Below is a small trained network, with its code and all its weights. Each question gives an input and a class and asks what happens when units are switched off, that is, made to give their printed mean instead of their output.

import numpy as np


def w(rows, s, z=0):
    codes = np.array(rows[::2]) - 128.0
    scale = np.full(codes.shape[1], s)
    scale[-1] = z or s
    return codes * scale


def f(y):
    return y / 2 * (1 + np.tanh(0.7978845608 * (y + 0.044715 * y**3)))


def log_softmax(a):
    a = a - a.max(-1, keepdims=True)
    return a - np.log(np.exp(a).sum(-1, keepdims=True))


def net(x, mask):
    res = np.array(x, float).reshape(1, 7) / 4 @ E
    y = f(res @ A[0][:, :-1].T + A[0][:, -1])
    res = res + np.where(mask, y, B[0][:, -1]) @ B[0][:, :-1]
    return log_softmax(res[-1] @ U[:, :-1].T + U[:, -1])


A, B = {}, {}
E = w([
[146,170,145,124,1,56,170,164,149,128],'x0',
[34,117,132,221,74,195,189,91,131,159],'x1',
[119,138,129,219,216,47,156,149,188,81],'x2',
[157,167,128,125,130,149,164,45,94,57],'x3',
[129,129,140,129,126,131,123,129,131,128],'x4',
[194,109,123,214,113,100,110,124,39,158],'x5',
[84,43,138,120,76,48,69,37,148,89],'x6',
],0.008)
A[0] = w([
[103,100,139,116,220,192,52,81,107,156,61],'N1',
[115,76,166,137,131,129,88,207,168,204,88],'N2',
[67,12,145,125,70,84,87,37,150,94,42],'N3',
[138,158,144,218,200,55,153,130,188,85,33],'N4',
[206,68,95,220,131,74,100,107,9,174,61],'N5',
[107,83,134,133,200,173,89,112,120,111,78],'N6',
[145,241,105,143,152,231,217,229,127,175,10],'N7',
[114,98,124,150,118,114,88,191,166,198,85],'N8',
[198,135,152,61,159,67,93,142,124,105,40],'N9',
[2,107,167,213,75,171,214,89,128,178,19],'N10',
[170,196,138,113,122,157,168,67,79,47,104],'N11',
[101,68,112,133,92,94,72,90,150,103,45],'N12',
[137,128,169,42,89,191,107,114,64,189,35],'N13',
[147,122,111,54,46,184,83,85,70,179,54],'N14',
[140,184,106,128,144,133,145,71,119,64,98],'N15',
[149,149,98,82,133,67,95,154,95,105,81],'N16',
[85,65,130,119,151,117,103,213,137,205,117],'N17',
[128,208,166,104,7,57,160,169,154,115,59],'N18',
[49,141,111,37,159,147,134,120,200,90,114],'N19',
[156,148,166,138,140,149,179,58,95,43,142],'N20',
[61,149,117,38,142,132,157,122,211,98,41],'N21',
[93,84,95,123,199,177,81,121,95,103,71],'N22',
[186,120,172,52,153,81,89,165,132,105,54],'N23',
],0.0084,0.011)
B[0] = w([
[186,92,122,206,151,123,213,86,132,136,213],'N1',
[74,175,92,93,101,96,140,34,126,165,177],'N2',
[196,173,168,66,239,31,91,191,29,130,242],'N3',
[8,44,63,80,117,107,187,231,152,23,226],'N4',
[87,237,254,139,49,222,168,168,158,117,235],'N5',
[173,98,111,166,133,133,200,98,101,144,187],'N6',
[174,146,180,63,216,19,65,163,22,111,255],'N7',
[91,170,106,103,114,115,152,11,134,130,159],'N8',
[160,173,57,143,131,202,62,111,101,45,177],'N9',
[215,163,31,126,148,236,5,120,154,25,243],'N10',
[81,147,105,87,90,86,99,37,152,184,207],'N11',
[152,196,148,77,185,75,155,160,38,137,162],'N12',
[48,98,98,128,149,86,175,181,158,34,183],'N13',
[23,76,90,121,149,101,194,230,183,52,220],'N14',
[92,153,115,124,110,107,122,108,132,178,164],'N15',
[154,155,88,169,148,180,102,110,104,105,158],'N16',
[103,166,89,81,67,76,129,33,144,185,209],'N17',
[236,14,132,249,182,146,249,55,134,181,223],'N18',
[118,166,209,173,78,182,131,159,113,157,232],'N19',
[99,128,102,86,88,71,90,89,164,206,236],'N20',
[104,226,193,182,60,168,163,153,109,109,168],'N21',
[197,96,123,203,115,97,187,93,136,126,189],'N22',
[145,161,65,145,135,221,55,125,128,86,181],'N23',
],0.0083,0.0056)
U = w([
[152,143,171,86,197,49,91,146,61,120,89],'0',
[155,139,42,133,141,201,43,108,133,78,100],'1',
[25,76,97,112,137,98,171,179,148,76,111],'2',
[178,72,140,178,148,123,201,76,122,153,111],'3',
[89,184,248,140,78,171,130,140,130,131,110],'4',
[118,93,145,110,127,124,93,128,137,152,252],'5',
[69,149,89,86,107,75,105,45,136,179,110],'6',
],0.011,0.024)

Each question gives the input, the list of numbers given to net, and the class t.
The units are the neurons (one row each of A and B). Each row of codes is followed by its name. A weight is (code - 128) times the scale printed after its matrix; where a second scale follows, it is the last column's (A, B and U).
mask holds one flag per neuron, in row order. A switched-off neuron (its flag False) gives its mean, the last column of its row in B, instead of its output. The means were averaged over made-up inputs and are rounded, as every weight is.
A unit's drop is (log p(t) with every unit on - log p(t) with that unit switched off) / (log p(t) with every unit on - log p(t) with every unit switched off).
The circuit of an input: a set's keep is (log p(t) with only the set's units on - log p(t) with every unit switched off) / (log p(t) with every unit on - log p(t) with every unit switched off). Starting from the 12 units with the biggest drops (on a tie, the unit counted first), units are removed one at a time, each time the one whose removal leaves the highest keep (on an exact tie, the one counted first), for as long as the keep stays at least 0.8.
circuit, biggest first: the units of the circuit, biggest drop first
unit that matters most: the unit with the biggest drop
k most important neurons: the k neurons with the biggest drops, biggest first
drop when u is switched off: that unit's drop, to one decimal
input [-3,5,-3,-8,1,-3,1], class 6: unit that matters most : N17
input [-3,-2,-5,6,-3,3,1], class 6: circuit, biggest first : N11, N20
input [8,1,8,-3,8,3,-4], class 2: 3 most important neurons : N4, N1, N22
input [-7,6,-2,-8,-2,-5,-7], class 6: 2 most important neurons : N17, N2
input [-7,-5,-4,-8,3,8,4], class 4: 2 most important neurons : N5, N18
input [-2,-2,-1,6,3,4,4], class 6: circuit, biggest first : N20, N11
input [-1,4,-2,-7,5,-7,0], class 4: 4 most important neurons : N19, N21, N20, N11
input [-3,-2,5,-7,8,-8,8], class 0: 3 most important neurons : N3, N12, N5
input [1,4,-3,2,2,-7,0], class 4: 2 most important neurons : N19, N21
input [1,-7,-8,4,-2,-7,-5], class 2: 4 most important neurons : N14, N13, N10, N5
input [3,-6,-7,-1,-3,1,4], class 2: 3 most important neurons : N14, N13, N10
input [5,6,1,1,2,-3,6], class 0: 2 most important neurons : N3, N12
input [-1,-1,-6,-3,6,-8,6], class 4: 2 most important neurons : N19, N21
input [5,-8,-6,-2,-3,-1,-5], class 1: unit that matters most : N23
input [3,-2,5,-7,-3,1,2], class 6: circuit, biggest first : N17, N2
input [8,-7,4,-8,0,-7,-6], class 3: 2 most important neurons : N18, N10
input [-1,-1,2,7,3,3,-5], class 6: 2 most important neurons : N11, N20
input [8,5,-7,8,-6,2,8], class 0: 2 most important neurons : N3, N12
input [4,-5,-8,-6,4,2,-4], class 2: 2 most important neurons : N14, N13
input [-5,7,-3,-8,-3,-6,5], class 6: circuit, biggest first : N17
input [2,5,7,-4,5,-8,4], class 4: 3 most important neurons : N19, N21, N14
input [-6,-5,0,-7,4,2,8], class 0: drop when N3 is switched off : 1.5
input [8,8,-3,-8,3,4,-2], class 1: drop when N10 is switched off : 1.8
input [-5,5,3,-4,-3,0,5], class 0: drop when N12 is switched off : 0.2
input [8,8,5,-3,3,3,-4], class 1: drop when N20 is switched off : 0.0
